Each row is followed by its class number.
[ 11   7   3   4  -7  -7  -2   2  -4 -18   3  12   3  -3   8  10  -7   9
  20  16  -9   7  32   4  19  13   0  13  11 -17  15  -1  19  -6  28] -> 1
[ 23   9  16   7  36  11 -20  23   1 -28  -8 -14  -5  21  -8 -31 -23  -9
  24  24   2  -5  41  14   2  14  22   8 -16 -25 -28   7 -22  -7  -4] -> 0
[ -2  -8 -17   9  10 -14  15   0  -9   0  20  -9   1   5  10 -17  12 -10
   6   7 -28  -7  17 -15   5  24  30  32  -6  10   5 -13  -6 -20  15] -> 5
[ 37  25  40 -34  -5  19  21   8 -62  43  19  67  22 -33  41 -31   5 -34
  14  31 -17  15  42 -22  70  -6  13 -28 -16 -50  20  50 -37  -7 -75] -> 6
[ -1   7   1  -9 -14  -3  24  -8 -10  32  15  -1  -8  -6   0   7  13  12
 -11  -2  -6   0  -4  -6  -9  10  11   7 -15 -14  19 -15   9   2   3] -> 6
[-27 -14  -2  24  38   6   4 -18  13 -11 -10 -12  -6   7  14 -25   3 -24
  28  27   5 -12  13   4  40  20  31  10  17  -3 -82  36 -19  19 -31] -> 2
[  5   2  18   6  20  11 -38 -13  10 -13 -46 -12  14   0 -15 -10   9   7
   3   1   6 -10   9   5  19 -21 -27  18  -1  -9 -31  15 -12   6 -12] -> 5
[ 18  10  45   1  18  15  39 -50  -7  20  19  70 -13 -20  -7 -11 -11  70
  -3  39 -12  -9  10  33  -9  19   2   7 -21 -29  11 -30  13  42  26] -> 4
[ -6  16  22   4  28   6  45 -15   6 -53  19   0 -26  60  -1 -56   4  62
  23  27  14 -28  34  24 -26   4  30  77 -18 -32 -40   3  14  12   6] -> 2
[ 18  11  27  16 -16  28 -24  19  -8  21  -3  -4  -9 -25 -14 -14 -15   2
 -18  11 -12 -21  18 -23   3 -20  -2 -15   3 -14 -41  13   0  -8 -38] -> 0
[ 20  -7  10 -10 -24  28  23  10 -13  53  34  13  37 -27   6  11   1 -35
  19  -5  25 -13  10  27  18  28   5 -45  29 -51  65  -5 -13 -50 -21] -> 3
[-26   1  15   8 -54  43 -39  15   5  86  55 -36   3 -47  16 -30  13  19
 -44  -5  28 -56 -25 -11 -15 -28 -27 -24  11 -50  52  15   2 -57 -46] -> 0
[  2   3  21   4   1  11 -13  -2   2  -8 -27 -13  11  15   4 -15   0   3
 -12  23   2   5  10   3  41 -19  10  32  -8  -9 -24   1  -2  10   8] -> 1
[  4   2  -2  11 -11 -14  27  29  -5  -3  22 -20   9 -17  21 -32  29 -13
   7  34 -20  -5   5  -3   5  16  26  17  -2 -11 -27  -8 -10  24  -7] -> 5
[ -9  12  13  -1 -31   9  20   9   6  46 -17  -8  13 -14 -10 -33  76  -9
 -22  37  12  26 -54   8  58 -20 -12  10  13 -21  12  57   6 -33 -28] -> 7
[-13  -6   9  -2  17  -5   2  15 -13 -20  -8  18  23  15  -3 -21  -3  25
   9  38 -16 -13 -26  -9  22  -7 -10   3 -15 -19 -13  -5  20  -4 -35] -> 0
[ 15  21  24  12  20  14  29 -12   2 -32  13  37   0   8   3 -29   5  25
  29   8 -22  -9  46   8  14  13  18  34 -11  24 -36   8 -22  14   6] -> 4
[ -4  -2 -24   1 -43   2  39  30  -4  34  74  14  43 -10  13 -21   3 -14
  -5 -12 -29 -20 -13  17  -5  23  -4 -11  18  15  -7 -52 -24 -16  -5] -> 7
[-28  -3  14  38  28  14  13 -37 -28 -56 -11  25 -12  41  -5 -62 -25  45
  12  -2   9 -50  48   4 -16 -16 -39  10 -34  -3 -22 -19 -26  11 -15] -> 4
[  7 -22  -9   6 -10 -17   4  53 -27  -9  49 -14  16  -6  10 -27  26   8
   9  45  -3 -36 -27  -6  -8  10  36 -17 -39 -25  13   4  12 -25   6] -> 0
[  1   1  -4  -4   7   6   9  33  15  18  14 -16   3  -2  -5   5  16 -24
  10 -13  -7  18 -44   7  -7  14 -23  11   9   2  21 -13  15  -8 -15] -> 7
[ -18   54   21   -5  -52   22   -6   -7   -9   52  -12  -38    2  -13
   -8  -52    6  -20  -49  -30  -47   -1    5  -21  -15   43  -15   21
   19  -38   31  -38    0  -65 -100] -> 5
[  7  14  -9 -25  28 -21  -3   5 -26 -22  45  45  39   5  21 -28  14  21
  22  -3 -59 -27   9   3 -11  37   0  34 -15  17  38   6  -7 -47  -2] -> 5
[  9  -3  15   6  18   5   5  17   5 -39 -52 -18  20  34  -2 -15  23  -8
  23  -1  -5  16 -11  13  26   5 -18  29  -6  -8  -4  -1  -5 -22   9] -> 7
[ 30  67  49   7  40  58 -55 -49  55  -7   5  45  26  10 -96  20 -51  22
  70 -21 -15 -55  56  17  31  67  77  22  10   8 -82 -31 -11 -39 -13] -> 4
[  8  16  51   1 -24  33   2 -29  16 -36 -41  26  24  19 -24 -19  32  35
  20   8  14 -28  10   9  23 -15   1  38  -6 -29 -31  31   5 -14   0] -> 2
[-10  -1  -7   4 -10  -5  -6 -15 -18   8  35  34   0  -8  39  -9   4 -51
  -2   7   9  11  35   6   1   5 -12  -5   9 -12  41  -5   2 -15 -14] -> 1
[ -9   8  -8 -12 -10  -7  33  -8   3  17  21  10  -2   6   7  13  19  23
   3  -3  -4  -1  -1 -10  -4   2  12  22  -8   4  16  -4   9   4  20] -> 6
[  9 -18  10 -19 -11  34  58  -9   8  74  39  13  13 -11 -49  17  15  12
  -6 -13  11  -2 -30   2  47 -13  28  25  16   8  -4  14  13 -15 -25] -> 2
[  7 -54 -38  -6  47 -16  87  10 -21  57 114  -3   1  -7  69  33  -3 -37
  40 -22  28  26  69  32  29   7  19   9  37 -19  92 -19 -11 -15  26] -> 6
[-25   6  31   1 -44  44  24 -36  23  75  -5   7   7 -31   7   6  29   1
  15  25  29 -10  -5 -22  85  -4  38  42  -5 -44  14   4  -3 -15  17] -> 6
[ 24   8  30   0  22  34  20  -1  -6  17 -68 -43  -4 -22 -40 -16  12  17
   3 -17 -19  -5   6  -6  18  28  -3   9  -2   2 -36  28 -28  -7 -20] -> 5
[ 19  58   9 -14 -59 -24  94 -11  20 -38  11 110  -9  30 -67   1  11  11
  16  41   2  79  16  20 -15  -4 -32  14   2  -8  23 -49  38  84 -11] -> 4
[ 21 -40 -13  12  20 -22  36  19 -18   0  39 -30   9 -16  48  -6  65   5
  12 -11  -7  -8 -10  60 -15  37   6  34  -6  16   2  -5   9 -47  58] -> 7
[-12 -15  -8  18  43  -1 -26 -17 -12 -21 -11  24  12  14 -20  -6  -8  13
  -2  13 -19 -37   4 -19  -7  -4   0 -34  -5  22 -20  26  -5 -30 -10] -> 0
[  2  -6   6 -10  30  17 -41  -4  12 -17 -49 -11  19  12  -9  23   6   8
  17 -23  23 -20 -12 -12   1 -19 -17 -23 -26  16 -25  32 -34  23  10] -> 6
[ 18  -5   5   6 -11   7   3  -5 -19  27 -19  31  -3 -15 -37  20  -6 -26
 -14   7  -6   4 -14  -2   2  -6 -14 -23   2   2  13   8  11  -6   1] -> 3
[-21  -2 -22   3 -62 -22  31   1 -51  24  -1  53   6 -28 -26   8  29 -24
 -28  -3 -39  -5 -61 -28 -26  14 -53 -43  -1  14  58   1  44 -43 -44] -> 3
[ -5 -30 -25   3  19  -6  47   3   2  19  16  -8   5  16  15   6  22   5
   1   6   1  13 -33   1  10  12  18  -3  11  20  -7 -11   3 -10  18] -> 7
[-11   0 -18  -5 -22 -10   6   4  13 -21  -8 -30  -4  43  11 -20   3   2
  10  10  17  21   9  -2  26  11  26  29   3 -23 -13   3  -2 -11  -2] -> 2
[-42 -15 -13   6   3  16  43  -6  17  13  36   4   4  13  -1 -14   0  -7
   8 -25 -22 -17 -15  -3 -14  19 -18  35  10  19  43  -2 -11 -11   6] -> 2
[  3   3  -4  -5 -33  -7  50 -13 -35  41 -11  43  -2 -27 -38  10   4  -1
  -3  11 -15  17   1 -10  32   1 -31 -19 -15 -15  29   3   1  12  -2] -> 6
[ 20  12  33  -3 -27  36 -12 -16  26  33 -29  19  11  -6 -16  14  20   2
 -12  17  32   6   0   8  37 -44  -1  14  24 -18   5  42  -1 -10  17] -> 3
[ 42 -11  10   2 -15  20   2  17 -37  13  11   6  24  -4 -35  14 -23 -26
  17 -13  -9 -15  39 -13  52  12  39  -2 -18   0   0 -15  -8 -46  12] -> 1
[ 38 -19  10  -5  11  14  26  32 -18  36  -1   4  18 -18 -34  12  -9 -30
   5  10 -14  27   7   0  52  -2   6 -17   4  -9  17   9  -6 -19 -19] -> 0
[ 60  42  32  -2 -20  -2 -44   6 -22 -18  16  51  -4  14  -9 -27 -32 -99
 -14  50 -41  25  51  -1   4  39 106  29 -61  -1 -75 -63 -17  29   7] -> 1
[ 18 -17  57  -3   6  25  74  -1 -29   6 -54  -2  13 -24   2 -11  48  20
   5  -6  -9  -2 -10  27  20  -8 -33  42 -41 -10 -17   1 -11  39  10] -> 6
[  2  18  31   3  14  17 -20 -20  27 -11 -28   2  32  11 -22 -15  10   1
  17   0  -2   8   4  41  39  26  -1  25 -10 -13   5 -18 -19  -9  -3] -> 4
[ 29   3 -25  25  -5 -12   3  34  10  19  15 -18 -20   7 -67  37  -6 -27
 -27   8  -3  17  11 -19 -11 -46  13 -35  46  22   7  44  17   4  15] -> 3
[  0  16  25  34 -19  18   9   4   6   0 -33  -3   2  -4 -43 -23   8   3
 -12  37 -24 -31  -3  -3  14  -9  17  14   3   2 -48  24  -9   8  22] -> 3
[ -1  -7 -27 -11  28 -15  18  13 -17  17  22  -1  -3   0  -4   6  -4   8
   8  -2 -13  -4  -2  -8  -8  10   2 -23 -19  15  18  21 -25  17  18] -> 6
[ -1 -20 -20  -2  26  -9  20   8 -10 -13  28   2  -5  23  16  -8  11  -5
  19  11   7  -4   8  -5  -5  18  36  14 -13  12  -5  -1  11 -35  -2] -> 0
[ 16   7  10   3  -1  28  25  14  -7   6  26  31   8   8 -19 -16 -37  -4
  26  12  16 -27  32  19   0  -8  -8  -2   3 -20  -1  -4 -27  15   8] -> 3
[-18   0 -37 -33  -7 -22   8 -14  30   6 -10  10  -8  45  -8  28   6  -3
 -13   3  25  63 -40  -6  -9  11   7  13   7  11  16 -37  43 -10 -23] -> 0
[  9  14  -1   4 -40  -2  10   6 -29  14   8  28  -2 -17 -34   3  -2 -19
  -7   8 -19   5  12 -21  18   8  -6 -14  -1  -3  22   2  21 -21 -15] -> 1
[-24  35 -58 -14   5  -6  53  -8   8  24   1  46 -47  26 -89  41 -65   8
   0 -46 -50  37  11 -71 -43  12 -53 -25  17  66  65  10  -9  26   6] -> 6
[-13  25   2   8  22  -3   5 -28   5 -20  -4  -6  24  43  -6 -36  13  30
 -29 -20 -60 -21  42 -20 -12  -2  15  47  30  26   6   6 -11 -56 -12] -> 5
[ 19  20  13  15 -28  18  17 -27   7  -2 -16   9 -15   1 -42   1 -12  37
   3 -15   5  -1  36   5   3  19   7  -3  -1   5 -34 -27  -5   2   9] -> 4
[ 31  -3   0 -25 -25 -12 -38  33 -40  -7   5  13  26  -6  27  16  19 -13
 -33 -22 -29  12 -17 -29 -14 -19 -23 -30 -14  14  66  22  13 -36 -16] -> 1
[  9  12   7  24  -5 -11  30  42  -7 -27 -14  19  -1  -8   9 -13   5 -28
  12  29 -37  24  27  -1  21 -29 -46  15  35   5   1  47  -4  31  -1] -> 3
[ 31   1 -32 -37 -59 -54 -38  40 -53 -52  21  60  26  -6  29 -18  12  80
  15  16 -33  -3  -4   4  38 -27 -67  21 -37   2  13  69   9 -29  38] -> 2
